Here is a tiny trained network, its code and every weight. The questions are about switching its units off for an input and a class, where a switched-off unit gives its printed mean instead of its output.

import numpy as np


def w(rows, s, z=0):
    codes = np.array(rows[::2]) - 128.0
    scale = np.full(codes.shape[1], s)
    scale[-1] = z or s
    return codes * scale


def f(y):
    return y / 2 * (1 + np.tanh(0.7978845608 * (y + 0.044715 * y**3)))


def log_softmax(a):
    a = a - a.max(-1, keepdims=True)
    return a - np.log(np.exp(a).sum(-1, keepdims=True))


def net(x, mask):
    res = np.array(x, float).reshape(1, 7) / 4 @ E
    y = f(res @ A[0][:, :-1].T + A[0][:, -1])
    res = res + np.where(mask, y, B[0][:, -1]) @ B[0][:, :-1]
    return log_softmax(res[-1] @ U[:, :-1].T + U[:, -1])


A, B = {}, {}
E = w([
[139,166,115,247,60,72,87,231],'x0',
[216,63,68,162,174,124,94,106],'x1',
[157,114,252,190,80,135,174,59],'x2',
[105,113,158,86,2,98,54,127],'x3',
[213,176,120,102,94,132,206,130],'x4',
[123,199,183,145,196,137,95,197],'x5',
[215,145,203,129,89,119,61,230],'x6',
],0.0088)
A[0] = w([
[207,87,204,107,152,149,96,140,122],'n0',
[186,117,141,156,22,109,193,62,179],'n1',
[173,95,114,218,80,106,50,165,125],'n2',
[153,143,141,149,109,126,116,169,254],'n3',
[152,149,169,122,11,105,156,104,76],'n4',
[148,160,144,111,63,138,107,92,118],'n5',
[75,182,112,187,105,111,142,177,126],'n6',
[105,146,131,158,132,148,151,190,189],'n7',
[143,105,136,197,115,111,119,136,58],'n8',
[107,168,146,157,147,87,148,194,80],'n9',
[109,117,132,153,107,101,106,101,159],'n10',
[107,112,126,120,148,148,214,44,130],'n11',
[141,130,139,142,116,100,113,181,95],'n12',
[107,85,165,128,178,136,211,1,152],'n13',
[77,128,153,105,91,131,56,106,94],'n14',
[112,144,119,117,115,164,141,120,100],'n15',
[114,133,152,172,91,142,163,114,200],'n16',
],0.014,0.0036)
B[0] = w([
[91,124,1,172,127,107,125,137,181],'n0',
[27,195,71,125,152,201,175,158,204],'n1',
[186,69,148,207,212,123,57,124,222],'n2',
[61,76,96,114,243,159,56,120,181],'n3',
[89,190,90,91,45,106,208,94,197],'n4',
[67,144,98,64,143,93,129,149,167],'n5',
[142,151,45,159,124,185,218,142,186],'n6',
[11,112,65,138,172,195,101,135,166],'n7',
[216,91,216,139,57,166,199,111,158],'n8',
[139,166,164,158,92,173,207,121,172],'n9',
[192,132,155,118,154,147,141,146,152],'n10',
[100,107,126,225,209,152,65,162,222],'n11',
[221,112,221,138,68,136,202,118,169],'n12',
[153,120,221,147,158,235,156,151,254],'n13',
[55,130,207,78,176,106,41,114,177],'n14',
[48,105,113,166,158,107,79,136,138],'n15',
[129,152,113,88,137,162,120,162,162],'n16',
],0.015,0.019)
U = w([
[64,195,9,91,115,120,180,167,164],'0',
[183,199,205,75,83,157,128,108,22],'1',
[142,145,212,172,29,134,160,199,31],'2',
[64,187,182,138,162,255,140,201,214],'3',
[92,146,207,32,131,92,21,119,4],'4',
[142,59,101,214,164,142,96,174,179],'5',
[171,115,134,109,53,62,185,113,12],'6',
],0.0083,0.003)

Each question gives the input, the list of numbers given to net, and the class t.
The units are the neurons (one row each of A and B). Each row of codes is followed by its name. A weight is (code - 128) times the scale printed after its matrix; where a second scale follows, it is the last column's (A, B and U).
mask holds one flag per neuron, in row order. A switched-off neuron (its flag False) gives its mean, the last column of its row in B, instead of its output. The means were averaged over made-up inputs and are rounded, as every weight is.
A unit's drop is (log p(t) with every unit on - log p(t) with that unit switched off) / (log p(t) with every unit on - log p(t) with every unit switched off).
The circuit of an input: a set's keep is (log p(t) with only the set's units on - log p(t) with every unit switched off) / (log p(t) with every unit on - log p(t) with every unit switched off). Starting from the 12 units with the biggest drops (on a tie, the unit counted first), units are removed one at a time, each time the one whose removal leaves the highest keep (on an exact tie, the one counted first), for as long as the keep stays at least 0.8.
circuit, biggest first: the units of the circuit, biggest drop first
top k neurons: the k neurons with the biggest drops, biggest first
drop of u: that unit's drop, to one decimal
input [1,-5,-3,5,-3,-3,8], class 4: top 2 neurons => (n14 n13)
input [6,-1,-4,-3,5,3,6], class 5: circuit, biggest first => (n2)
input [-4,6,0,-5,1,8,4], class 0: circuit, biggest first => (n13 n0)
input [3,-5,-4,6,-7,-2,3], class 4: circuit, biggest first => (n14 n13)
input [-2,3,8,5,-6,0,7], class 0: top 3 neurons => (n0 n4 n13)
input [-1,-6,-5,7,2,2,-2], class 4: circuit, biggest first => (n14 n1 n13)
input [-5,-4,-2,-4,1,1,5], class 5: circuit, biggest first => (n1 n13)
input [7,0,-2,2,0,-3,-8], class 0: top 3 neurons => (n13 n11 n6)
input [4,8,-5,-5,8,-4,-4], class 5: top 2 neurons => (n4 n13)
input [7,-5,-3,-3,2,7,-7], class 0: top 2 neurons => (n13 n6)
input [-8,8,-3,2,-1,1,5], class 0: top 2 neurons => (n2 n11)
input [3,1,-7,7,-1,-2,-5], class 4: top 2 neurons => (n14 n11)
input [5,2,0,-7,-1,-1,1], class 5: top 2 neurons => (n13 n1)
input [0,7,1,-7,-2,-1,0], class 5: circuit, biggest first => (n1)
input [1,-5,1,7,-2,-2,7], class 0: top 2 neurons => (n4 n13)
input [3,-8,-4,-7,2,1,-1], class 0: drop of n2 => 0.2
input [-5,8,-6,-6,-7,6,5], class 0: drop of n13 => 0.3
input [3,4,-5,-2,0,8,6], class 5: drop of n2 => 0.1
